[ -9.1   9.2 -10.0  17.5  28.0  15.9  -1.1 -27.3  -8.5   7.1   9.6] -> <47>
[ 17.5  -9.1  28.0  15.9   9.2  17.5  -4.7  17.5 -24.2  16.1  17.5] -> <50>
[ -1.5  16.0   0.1  16.0  -3.4 -20.1  -9.9 -19.6 -17.5  18.7 -27.6] -> <104>
[ 52.7  43.6 -81.5 -42.9  -4.7  24.3  43.4 -26.3   0.1  -3.3  -7.1] -> <133>
then: [17.5 -9.1 28.0 15.9  9.2 17.5 -4.7 17.5] => [-24.2]
all <50>: [17.5] => 1 6 8 11
then: [ -9.1   9.2 -10.0  17.5  28.0  15.9] => [-1.1]
then: [ 52.7  43.6 -81.5 -42.9  -4.7  24.3  43.4] => [-26.3]
all <104>: [16.0] => 2 4

[  0.9  23.4 -13.4  19.2  -9.9  -3.5  -3.5  25.8  20.0  11.3  -2.5   0.9
  20.1   2.5  25.2  19.2]  <218>
[  4.7 -19.3  -7.3 -26.1  -2.8 -27.7  -1.7 -18.1  -3.3   4.2  -5.0 -16.8
   8.4  -2.2 -12.6 -23.2]  <203>
[  7.1  50.2  50.2 -33.2  50.2 -27.1 -16.1  57.3  69.6  50.2 -27.1  70.3
  25.1  -9.7 -34.1   9.8]  <176>
[ 0.3  0.4 -0.2 -0.7  0.0 -0.3  0.3  0.3 -1.0  0.4  0.3  1.0 -0.2  0.1
 -1.0  0.0]  <47>
[-11.4 -13.7  10.9 -16.7  20.1  -2.8  -9.0  -1.4  -6.1   4.2 -13.4 -21.4
 -34.3   5.7 -13.7   4.1]  <180>
[ 16.1 -22.4 -21.3 -21.8   1.0 -37.4  12.2 -24.3  50.1  -6.3   8.1 -12.5
  29.1 -18.0 -23.5 -25.6]  <133>
[  8.0 -50.6  51.5 -35.4  -7.7 -28.0 -16.9  58.8  68.5 -54.0 -71.3  69.8
  24.2  -9.8 -33.6   9.9]  <33>
all <218>: [0.9] => 1 12
all <176>: [50.2] => 2 3 5 10
then: [50.2 50.2] => [-33.2]
all <218>: [20.0] => 9
then: [ -2.8 -27.7  -1.7 -18.1  -3.3   4.2  -5.0] => [-16.8]

[ -9.0   1.3  -2.7  -9.3  -0.8  -5.2   1.6  11.1  -4.6 -13.5   1.1   0.4
 -15.9 -10.1 -23.5  -5.8 -15.9 -22.1  22.0 -12.1   3.9  -0.9  28.5   8.5
  -9.0  12.9  15.7   5.0  15.4   3.0 -21.9  -1.2   6.7   3.2   4.0  17.4
  16.9  14.8] = <215>
[ 14.6  -9.4   3.0 -20.5  39.4  -0.9   8.1  29.9  13.6  56.6 -13.8  13.0
 -17.1 -18.3 -10.7  29.3   7.6 -11.9  18.9  -2.4  18.4  13.0   0.2 -15.9
  28.9 -14.6   9.2  13.8   1.0   3.5   6.9  16.6  12.7 -12.2   8.6  16.8
 -21.4   8.1] = <47>
[ 28.5  -6.8  34.1  11.4  48.4  14.6  -9.4   3.0 -20.5  39.4  -0.9   8.3
  29.9  13.6  56.6 -13.8  13.0  35.3 -31.8  15.9 -38.9 -11.6 -52.7  11.0
  10.2 -35.4 -60.2 -15.1 -41.1 -10.0  30.8  15.8 -36.0 -15.7 -23.6 -37.1
 -34.6 -15.9] = <33>
[  1.7  16.4  -0.1  -2.8  -1.5  -0.1  15.2  -4.4  11.8   8.7  19.4  -4.4
  -1.7  -0.1   2.2  -0.5  -4.2  15.8   3.3  15.8  -1.3  -5.6 -26.6   4.1
   4.7 -23.8 -17.3  -3.4  -0.7   9.1   0.3 -33.7 -11.7 -33.7 -15.4  -6.4
 -15.0 -10.5] = <104>
[ 12.6  -4.5 -23.1 -21.4   7.4 -25.8   2.8 -23.6   5.2 -12.6  20.5 -11.0
  -1.4  19.0 -33.7 -14.0  -9.7  -2.3   4.9  -1.3  21.9  -4.1  26.8  15.9
 -50.5  33.3  27.4 -23.1  33.8 -33.6 -33.6 -14.6  11.8  32.2  -2.9  11.8
  55.6 -10.7] = <69>
[-33.8  -2.4 -37.3 -22.3  -4.6 -23.0   0.4   5.8  -3.0 -42.8  -2.8  -5.8
 -19.2  -3.5 -55.5  -5.4 -17.2 -31.3  28.5  -7.0  34.1  11.4  48.4  14.6
 -28.9  41.2  56.7 -10.5  36.1  -6.7 -35.7 -22.8  34.6  23.9   7.2  31.0
  50.8   6.5] = <180>
then: [28.5 -7.0 34.1 11.4 48.4 14.6] => [-28.9]
all <69>: [-33.6] => 30 31
all <104>: [-33.7] => 32 34
then: [-13.8  13.0 -17.1 -18.3 -10.7  29.3   7.6 -11.9] => [18.9]
then: [ 14.6  -9.4   3.0 -20.5  39.4  -0.9   8.3  29.9  13.6  56.6 -13.8  13.0] => [35.3]
then: [ 1.7 16.4 -0.1 -2.8 -1.5 -0.1 15.2 -4.4 11.8  8.7] => [19.4]

[-21.9  21.3 -23.1  -2.2 -43.6] : <180>
[-15.7 -27.2 -15.7 -21.8 -21.8] : <215>
[-27.4 -15.7  34.4 -14.1 -61.2] : <218>
all <215>: [-21.8] => 4 5
then: [-27.2 -15.7] => [-21.8]
then: [-21.9  21.3 -23.1] => [-2.2]
then: [-15.7 -27.2 -15.7] => [-21.8]

[-19.0 -19.0  23.0  23.0 -39.2] : <180>
[-17.4  16.5  16.5  16.5  16.5] : <133>
[ 10.7  -9.3 -70.8 -18.7  18.4] : <47>
[-17.3  42.8  -9.6 -21.8 -23.4] : <104>
[ 45.3 -11.8 -17.4  50.6  -4.2] : <215>
[ 36.8  10.6 -17.1  22.9 -34.6] : <219>
[10.7 10.7 10.7 16.6 10.7] : <33>
[ 45.3 -11.8 -17.4 -35.4 -42.5] : <218>
all <133>: [16.5] => 2 3 4 5
all <180>: [23.0] => 3 4
then: [-17.4  16.5] => [16.5]
all <33>: [10.7] => 1 2 3 5
all <219>: [22.9] => 4

[-3.7  8.9  6.0 13.8] = <180>
[ -2.5   1.5 -14.3 -34.3] = <176>
[-4.1  6.0  7.3 28.3] = <219>
[-3.9  2.7  5.5 14.4] = <133>
[  0.0   1.8 -10.3   1.8] = <218>
[-2.8  7.9  7.9  7.9] = <33>
[ 15.4 -11.4  -6.4  -3.6] = <215>
[ 53.9 -53.3 -27.4 -16.4] = <203>
[-0.9  5.4 -7.1 -7.1] = <50>
[ 79.9 -34.5 -21.7 -10.4] = <47>
[  0.0   1.8 -10.3 -22.4] = <104>
[ 15.4 -11.4  -1.3  -1.0] = <69>
all <50>: [5.4] => 2
all <33>: [7.9] => 2 3 4
all <203>: [53.9] => 1

[ 32.4 -22.7   0.6  -5.0  35.1  36.2  -3.2 -32.2  49.0 -51.5  -3.2 -33.1
   8.2  36.4  67.3  44.5  33.3] : <203>
[-36.3   9.6  -7.7 -37.6   4.5  49.0  36.2  -3.2  15.1 -51.5  33.3 -20.5
 -35.4   5.5 -22.2   5.4 -66.0] : <180>
[-36.3   9.6 -33.0 -37.6   9.6  49.0 -33.0  -3.2   5.5 -33.0  33.3 -20.5
 -35.4   5.5 -22.2 -66.0 -66.0] : <176>
all <176>: [-33.0] => 3 7 10
then: [-33.0  -3.2   5.5 -33.0  33.3 -20.5] => [-35.4]
then: [  9.6 -33.0 -37.6   9.6  49.0 -33.0] => [-3.2]
then: [-22.7   0.6] => [-5.0]
all <176>: [5.5] => 9 14
then: [  9.6  -7.7 -37.6   4.5] => [49.0]
then: [ 49.0 -33.0  -3.2   5.5] => [-33.0]

[-13.4 -70.2 -28.6  20.3 -70.2 -52.4 -14.2]  <33>
[ -6.2 -47.4   1.5 -50.1 -45.0  13.8  -4.4]  <69>
[-24.6  -2.3 -39.7 -50.8  32.4 -19.5  32.5]  <218>
[-59.0   2.2   2.2 -59.0   2.2   2.2 -59.0]  <133>
[ -6.2  15.9 -39.7 -50.8  32.4 -19.5  61.0]  <215>
[-44.0  28.9  28.9  28.9 -12.9  -3.7  17.8]  <47>
[ 11.9 -11.4  -1.4 -54.9 -58.3  23.8 -12.9]  <203>
[ 38.8 -59.9 -24.7 -13.5 -59.9  15.8   0.3]  <219>
then: [-28.6  20.3 -70.2 -52.4] => [-14.2]
then: [ -6.2 -47.4] => [1.5]
all <133>: [-59.0] => 1 4 7
all <219>: [15.8] => 6
all <33>: [-13.4] => 1
all <47>: [28.9] => 2 3 4

[ 3.8  0.0  7.7  2.1 13.8 13.3  0.0 11.7  0.0  1.9  5.9 25.6  4.1  0.0
  4.0  5.7  1.8  3.8  7.4  5.6  9.5  3.9  1.9  0.0  8.0  5.3  3.8  1.9
  0.0  0.0  0.0  4.1 21.5  0.0 13.9] = <215>
[ 6.0  2.0  3.9  5.7 13.3  3.9  6.3 17.1  5.8  1.8  8.0  5.8  7.6 10.1
  3.9  3.8  0.0  4.0  2.0  4.0 20.1  2.0  0.0 11.7  1.9  9.4  5.8  0.0
  0.0 10.2  0.0  6.2 13.3  0.0  9.4] = <133>
[ 1.8  9.9  8.0  2.0  7.5  8.0  0.0 13.8  4.0  2.0  7.3 41.4  5.8 13.6
  1.9  8.2  7.9  4.0 18.0  3.9  9.6  7.4  0.0  5.9  5.4  7.9  3.9  0.0
  0.0  0.0  1.9  0.0 13.6  0.0  1.9] = <176>
[ 5.5  0.0 33.2  2.0  6.0  2.0 14.0  7.8 18.6  1.9  5.7  0.0  1.9  0.0
  9.3  1.9  4.0  0.0  0.0 11.9 12.9 28.2  2.0  1.9  1.9 11.4  5.7  1.8
  0.0  9.6  1.9  7.9  0.0  0.0  2.0] = <203>
[ 9.5  1.8  9.8  7.5  1.9  2.0 15.2 15.8 15.9  3.9  9.6  1.9  0.0  3.9
  0.0  9.7  0.0  0.0 15.2  2.0  4.0 10.4  1.9 11.8  0.0 21.7  3.9  0.0
  4.1 25.1  1.8  2.0  3.8  3.7 13.3] = <47>
[ 7.7  9.9 13.6 13.4  1.9  5.5 19.6 10.1 18.6  2.0 12.2  3.7  2.0  1.9
  6.0  2.0  1.9  3.9  4.0  3.8 20.2  7.4  3.7  4.0  3.9 20.8  1.9  2.0
  4.1 50.5  7.6  1.8  1.9  0.0 11.3] = <33>
[ 0.1  0.0 20.7  3.9  1.9 13.7  2.0 21.4 19.6  0.0  9.6  1.9  1.8  4.0
  3.8  0.0  0.0  0.0  0.0  0.0 20.7  3.9  1.9 13.7  2.0 21.4  6.0  6.2
  1.9 39.9  4.0  5.9  1.9  1.9 13.5] = <50>
[ 1.8  0.0  9.5  4.0  6.1  9.8  8.2 15.0 23.2  0.0  1.9  9.6  4.1  5.8
  5.9  5.9  5.9  0.0  5.7  1.9  5.7  8.3  0.0  3.9  2.0  1.9  1.9  0.0
  0.0  7.6  0.0  0.0 13.7  0.0  3.9] = <218>
[ 6.0  2.0  3.9  3.7 13.3  3.9  6.3 17.1  5.8  1.8  8.0  5.8  3.9 10.1
  3.9  3.8  0.0  4.0  2.0  4.0 20.1  2.0  0.0 11.7  1.9  9.4  5.8  0.0
  0.0 10.2  0.0  6.2 13.3  0.0 18.5] = <69>
[ 7.6  1.9  8.0  2.0  7.5  8.0  0.0 13.8  4.0  2.0  7.3 41.4  5.8 13.6
  1.9  8.2  7.9  4.0 18.0  3.9  9.6  7.4  0.0  5.9  5.4  7.9  3.9  0.0
  0.0 78.6  5.6  2.1  0.0  0.0  8.0] = <219>
[ 9.4  5.6 24.4  7.2  2.0  3.6 15.4  7.9 19.6  0.0  9.6  1.9  1.8  4.0
  3.8  0.0  0.0  0.0  0.0  0.0 20.7  3.9  1.9 13.7  2.0 21.4  6.0  0.0
  0.0  0.0  0.0  4.2 24.0  5.8 40.3] = <104>
then: [1.8 9.8] => [7.5]
find: [ 1.8  9.9  8.0  2.0  7.5  8.0  0.0 13.8  4.0  2.0  7.3 41.4  5.8 13.6
  1.9  8.2  7.9  4.0 18.0  3.9  9.6  7.4  0.0  5.9  5.4  7.9  3.9  0.0
  0.0  0.0  1.9  0.0 13.6  0.0  1.9] => <176>
find: [ 9.4  5.6 24.4  7.2  2.0  3.6 15.4  7.9 19.6  0.0  9.6  1.9  1.8  4.0
  3.8  0.0  0.0  0.0  0.0  0.0 20.7  3.9  1.9 13.7  2.0 21.4  6.0  0.0
  0.0  0.0  0.0  4.2 24.0  5.8 40.3] => <104>
all <69>: [0.0] => 17 23 28 29 31 34
all <215>: [0.0] => 2 7 9 14 24 29 30 31 34
then: [17.1  5.8  1.8  8.0  5.8  3.9 10.1  3.9  3.8  0.0] => [4.0]

[-14.8  12.5  13.2  12.8 -35.1   7.6 -22.7  -1.7  -5.9  22.3 -13.6   2.7
  -1.4  15.7   0.3   4.6  -1.3  33.8 -14.8   2.3 -13.9  39.2   6.6   1.8
 -26.5   6.8 -38.4   6.7 -10.7  -7.3   2.3  -5.2   6.9   8.8 -30.9 -23.3
 -24.7  33.8  18.9   0.0   4.9  25.9 -22.4 -28.9  12.2  33.9   4.6  -8.7
   3.9  10.5 -25.4  37.0 -17.5  32.5  24.6   6.6 -43.9] -> <203>
[ -9.6  26.2   3.8  11.8 -31.4  -0.3 -20.6  -9.8  15.2  16.4  -4.6  12.4
  -7.4  14.8 -17.0   4.0  -2.3  30.2 -16.9   9.3  -4.2  29.7   6.7  13.2
  -5.6   1.4 -33.3   8.5 -13.9 -22.8  -6.1  -6.6   2.0   5.3  -7.1 -17.2
 -19.3  34.6  30.2   8.3   9.1  15.8 -21.5 -21.3  15.6  10.5  -4.0 -12.7
   1.5  12.0 -21.1   9.4 -14.0  24.2  22.9   4.8 -34.5] -> <104>
[ 14.5  14.5  -0.8  17.4 -23.3  22.3 -23.9 -22.6  26.7  18.6   0.0  10.7
  -4.9  38.1 -24.0  -3.4  13.0  24.0 -21.4   5.8  15.0  14.5  -9.8  11.1
   5.0  17.9 -40.4  -5.9 -34.2 -33.8   4.2  -3.2 -13.3   4.0  32.1  -4.9
  -2.6  26.7  13.3   2.1  30.2  -1.2 -15.8 -10.8  24.5 -22.5 -18.3 -28.6
 -10.1   1.5 -40.7 -15.8  -6.5  14.9  13.0   3.2 -34.2] -> <69>
[ -9.8  26.8  -4.3  14.5 -13.2   5.4 -26.9 -21.2  11.5  -8.2  -3.0  15.6
 -19.6  16.1 -27.3 -14.8 -12.6  24.2 -18.1  -5.9   1.7  34.3   7.3   9.1
  -0.2  -3.3 -33.8  22.6   1.2 -23.8  -8.6 -13.2  -4.0  11.9  23.5 -28.8
 -12.0  25.9  50.2  23.3  10.6   8.2 -19.7 -11.1  13.9  20.5  -4.2 -24.8
   0.8  -0.5 -18.3  -1.0  -2.8  -2.8   0.4   4.1 -21.0] -> <50>
[  1.0  16.7  10.0  27.6   1.8  38.3 -18.4 -21.0   4.5  13.2   4.1  16.3
 -12.8  28.4 -21.1  -9.3  -6.1  16.4 -18.0  12.6   7.1  34.6  -3.8 -16.5
 -14.3  15.2 -33.1  -9.3 -21.2 -19.3  -3.9  -8.1  -5.1   2.4  21.8 -20.3
   0.2  21.5  12.8   0.0  29.9  11.4 -14.2  -7.8  17.8   2.7  -9.8 -23.5
 -12.4 -14.0 -45.9   2.3   8.8   2.5  -0.3   5.0 -27.5] -> <33>
[ -7.2  12.1  -0.6  11.5 -24.7   9.1 -32.2 -15.2   0.3  -2.2 -11.7   4.5
 -10.4  22.2 -11.9 -15.5  -3.0  30.3 -18.4 -16.3  -2.6  34.9   3.3   8.3
 -11.0   3.3 -42.0  23.3  -1.6 -14.8   4.1  -9.7  -3.5  17.7  10.8 -28.0
 -17.8  25.0  38.4  16.4   7.3  11.5 -20.2 -18.1  13.1  32.5  -1.1 -24.8
   3.0   2.1 -21.1  17.1 -12.5   7.6   3.9   6.0 -32.2] -> <176>
[ -7.6  14.1  16.8   7.0 -59.1  -3.7 -17.0   7.2  10.8  47.1 -13.3   1.0
  12.2  18.2   4.5  26.6  15.0  40.8 -15.0  18.4 -14.5  25.6   3.0  16.3
 -20.7  12.4 -39.5  -7.9 -31.8 -16.3   6.1   2.7   9.0   0.6 -53.1  -4.8
 -28.7  44.3   1.0 -13.0   6.9  27.0 -23.3 -37.4  17.8   6.8  -1.7   1.1
   4.7  27.0 -27.2  33.6 -32.3  61.9  52.2   6.0 -56.9] -> <133>
[ -7.6  14.1  16.8   7.0 -59.1  -3.7 -17.0   7.2  10.8  47.1 -13.3   1.0
  12.2  18.2   4.5  26.6  15.0  40.8 -15.0  18.4 -14.5  25.6   3.0  16.3
 -20.7  12.4 -39.5  12.2 -31.8 -16.3   6.1   2.7   9.0   0.6 -53.1  -4.8
 -28.7  44.3   1.0 -13.0   6.9  27.0 -23.3 -37.4  17.8   6.8  -1.7   1.1
   3.8  27.0 -27.2  33.6 -32.3  61.9  52.2   6.0 -56.9] -> <218>
[ -7.6  14.1  16.8   7.0 -59.1  -3.7 -17.0   7.2  10.8  47.1 -13.3   1.0
  12.2  18.2   4.5  26.6  15.0  40.8 -15.0  18.4 -14.5  25.6   3.0  16.3
 -20.7  12.4 -39.5  -7.9 -31.8 -16.3   6.1   2.7   9.0   0.6 -53.1  -4.8
 -28.7  44.3   1.0 -13.0   6.9  27.0 -23.3 -37.4  17.8   6.8  -1.7   1.1
   3.8  27.0 -27.2  33.6 -32.3  61.9  52.2   6.0 -29.0] -> <180>
[-24.6  39.7   8.9  21.7  -3.9   6.5 -13.0 -12.9   6.5   5.0   4.3  25.4
 -22.2   0.6 -27.2  -1.1 -25.2  20.1 -12.7  20.4  -7.5  44.2  15.5  -5.9
 -11.4 -10.4 -21.7   8.8   0.9 -17.7 -21.6 -14.2   8.8   1.1  -5.0 -31.5
 -14.6  30.4  42.9  14.8   9.0  22.8 -20.4 -14.8   9.3  24.1   0.4  -8.4
  -0.6   0.8 -20.1   9.5   5.5   5.4   8.6   4.4 -20.4] -> <215>
[ 11.4  23.0  11.1  31.7   4.6  44.0 -11.6   8.9  23.7  27.1  13.6  23.7
 -10.9  35.1 -31.0   0.2   1.3   4.6 -19.2  32.5  17.3  23.2  -9.6 -15.1
   4.6  21.2 -28.3 -29.3 -41.1 -31.9  -7.6  -4.5  -9.0  -7.4   8.9  -5.9
   8.9  23.5  -1.1  -8.7  44.1   4.9 -11.8  -2.7   8.9 -33.3 -19.9 -22.8
 -20.5 -13.0 -56.0 -19.6  14.2   7.3   6.3   2.2 -27.2] -> <47>
all <47>: [4.6] => 5 18 25
then: [ 16.3 -12.8  28.4 -21.1  -9.3  -6.1] => [16.4]

[  0.3  -2.6  -7.3  -7.3 -48.6  37.4  -3.3  33.9  -1.6  -0.2] -> <203>
[ 11.0 -54.0  39.8 -38.5 -22.7  38.9  -0.3   5.8 -51.7 -64.4] -> <218>
[ 39.8  -0.3 -22.7  39.0  -0.3   5.8  -4.0  37.1  37.1  -0.3] -> <180>
[ 47.0 -14.9  47.0 -61.6  47.0  15.8  44.6  63.3  47.0  46.9] -> <33>
then: [ 39.8 -38.5 -22.7  38.9  -0.3   5.8] => [-51.7]
all <203>: [-7.3] => 3 4
all <180>: [-0.3] => 2 5 10
all <33>: [47.0] => 1 3 5 9

[-43.3 -43.3  15.1  73.5] -> <180>
[-11.9 -14.6 -45.5  14.1] -> <215>
[45.4 39.5 39.5 39.5] -> <218>
[-43.3  41.4 -40.6 -72.2] -> <50>
[-72.5  27.1  39.3 -42.8] -> <219>
[ 39.6  45.4  39.4 -63.3] -> <176>
then: [45.4 39.4] => [-63.3]
all <176>: [39.4] => 3
then: [-43.3 -43.3] => [15.1]
then: [ 41.4 -40.6] => [-72.2]
all <180>: [-43.3] => 1 2
all <218>: [39.5] => 2 3 4

